[[ 3.64  0.83 -5.05  0.05 -5.05]
 [-1.63 -4.78  4.49  6.12 -1.58]
 [ 1.33 -4.73  4.39  2.53  0.54]
 [-0.60 -4.30  6.10  3.80  0.47]
 [ 4.19  0.17  0.09  2.71  3.24]
 [-0.81 -4.04  4.80  5.29 -1.58]
 [-0.08  2.06 -1.01  1.72  2.57]
 [ 0.03 -3.71  4.23  5.09 -1.72]
 [ 3.32 -5.50  5.71 -1.28  0.03]
 [ 5.32 -0.45  4.14 -3.89  4.52]
 [ 3.51 -0.12 -4.77 -4.53  4.20]
 [ 3.07  2.01 -1.77 -1.48  4.38]]
->
[[-5.05  3.64  0.83 -5.05  0.05]
 [-1.58 -1.63 -4.78  4.49  6.12]
 [ 0.54  1.33 -4.73  4.39  2.53]
 [ 0.47 -0.60 -4.30  6.10  3.80]
 [ 3.24  4.19  0.17  0.09  2.71]
 [-1.58 -0.81 -4.04  4.80  5.29]
 [ 2.57 -0.08  2.06 -1.01  1.72]
 [-1.72  0.03 -3.71  4.23  5.09]
 [ 0.03  3.32 -5.50  5.71 -1.28]
 [ 4.52  5.32 -0.45  4.14 -3.89]
 [ 4.20  3.51 -0.12 -4.77 -4.53]
 [ 4.38  3.07  2.01 -1.77 -1.48]]

[[ 2.15 -1.58 -0.43 -1.02  1.78  0.82 -1.52 -0.45 -0.62  4.52  2.55 -2.40
   1.60  6.27  1.75]
 [-1.90  0.57  1.47 -1.62  2.79  0.87  2.61 -2.46  0.44  0.31  0.53 -1.57
  -1.31  6.27  0.20]
 [-3.90 -0.43  1.40 -0.18  3.19  6.05  4.46 -0.08  1.57 -1.57  0.00  3.41
  -4.15  6.27  3.54]
 [-3.50  0.51  1.41 -2.03  3.41  4.19  4.37 -1.51  0.52 -1.48  0.02  1.65
  -3.40  6.27  0.99]
 [-3.96 -1.20  1.89  0.34  2.55  5.24  4.84 -0.42  1.91 -1.96  0.93  1.63
  -3.28  6.27  2.82]
 [-1.52 -1.85  1.81  0.30  1.53  1.88  2.72 -1.01  1.37  0.21  2.46 -2.50
  -0.34  6.27  1.18]]
->
[[ 1.75  2.15 -1.58 -0.43 -1.02  1.78  0.82 -1.52 -0.45 -0.62  4.52  2.55
  -2.40  1.60  6.27]
 [ 0.20 -1.90  0.57  1.47 -1.62  2.79  0.87  2.61 -2.46  0.44  0.31  0.53
  -1.57 -1.31  6.27]
 [ 3.54 -3.90 -0.43  1.40 -0.18  3.19  6.05  4.46 -0.08  1.57 -1.57  0.00
   3.41 -4.15  6.27]
 [ 0.99 -3.50  0.51  1.41 -2.03  3.41  4.19  4.37 -1.51  0.52 -1.48  0.02
   1.65 -3.40  6.27]
 [ 2.82 -3.96 -1.20  1.89  0.34  2.55  5.24  4.84 -0.42  1.91 -1.96  0.93
   1.63 -3.28  6.27]
 [ 1.18 -1.52 -1.85  1.81  0.30  1.53  1.88  2.72 -1.01  1.37  0.21  2.46
  -2.50 -0.34  6.27]]

[[ 1.39  1.63  6.74  3.20  1.42  4.07  4.02 -0.06  3.48 -0.31  3.65]
 [-1.72  1.73  4.79 -1.67  1.19  3.24  3.24 -3.10  2.74  1.19  3.40]
 [-3.50 -1.76 -3.79 -2.37  0.25 -2.28 -1.08 -2.32 -0.84  4.65 -1.23]
 [-3.41 -5.64 -1.64 -6.62 -5.69 -3.42 -4.87 -3.24 -4.92  5.16 -5.57]
 [ 8.05 -1.78 -1.10  4.25 -1.63 -0.73 -1.40  6.58 -1.39 -3.77 -1.55]]
->
[[ 3.65  1.39  1.63  6.74  3.20  1.42  4.07  4.02 -0.06  3.48 -0.31]
 [ 3.40 -1.72  1.73  4.79 -1.67  1.19  3.24  3.24 -3.10  2.74  1.19]
 [-1.23 -3.50 -1.76 -3.79 -2.37  0.25 -2.28 -1.08 -2.32 -0.84  4.65]
 [-5.57 -3.41 -5.64 -1.64 -6.62 -5.69 -3.42 -4.87 -3.24 -4.92  5.16]
 [-1.55  8.05 -1.78 -1.10  4.25 -1.63 -0.73 -1.40  6.58 -1.39 -3.77]]

[[-6.24 -4.96]
 [ 6.58  2.86]]
->
[[-4.96 -6.24]
 [ 2.86  6.58]]

[[-3.97 -1.24 -6.13 -5.65  5.81]
 [-1.13 -2.10  0.17 -5.46  5.71]
 [-1.83 -1.93 -1.29 -7.57  6.28]
 [-4.23  0.00  3.60 -0.95 -6.90]
 [-0.78 -1.31 -2.58 -6.28  7.21]
 [-1.67  0.55 -0.23  3.51  3.47]
 [-1.43 -1.20 -2.32 -6.83  5.58]
 [-3.01 -3.90  1.76 -6.01  5.94]
 [-1.29  0.07  7.91 -1.80  7.80]
 [-6.88  3.03  5.89 -0.90  0.60]
 [ 1.22  4.08  3.08  3.38  3.12]
 [ 0.67 -1.14  5.09 -0.76  5.53]]
->
[[ 5.81 -3.97 -1.24 -6.13 -5.65]
 [ 5.71 -1.13 -2.10  0.17 -5.46]
 [ 6.28 -1.83 -1.93 -1.29 -7.57]
 [-6.90 -4.23  0.00  3.60 -0.95]
 [ 7.21 -0.78 -1.31 -2.58 -6.28]
 [ 3.47 -1.67  0.55 -0.23  3.51]
 [ 5.58 -1.43 -1.20 -2.32 -6.83]
 [ 5.94 -3.01 -3.90  1.76 -6.01]
 [ 7.80 -1.29  0.07  7.91 -1.80]
 [ 0.60 -6.88  3.03  5.89 -0.90]
 [ 3.12  1.22  4.08  3.08  3.38]
 [ 5.53  0.67 -1.14  5.09 -0.76]]

[[-5.06  0.06]
 [ 2.46  3.21]
 [ 5.65  1.18]
 [ 7.31  7.14]
 [ 6.75  6.30]]
->
[[ 0.06 -5.06]
 [ 3.21  2.46]
 [ 1.18  5.65]
 [ 7.14  7.31]
 [ 6.30  6.75]]
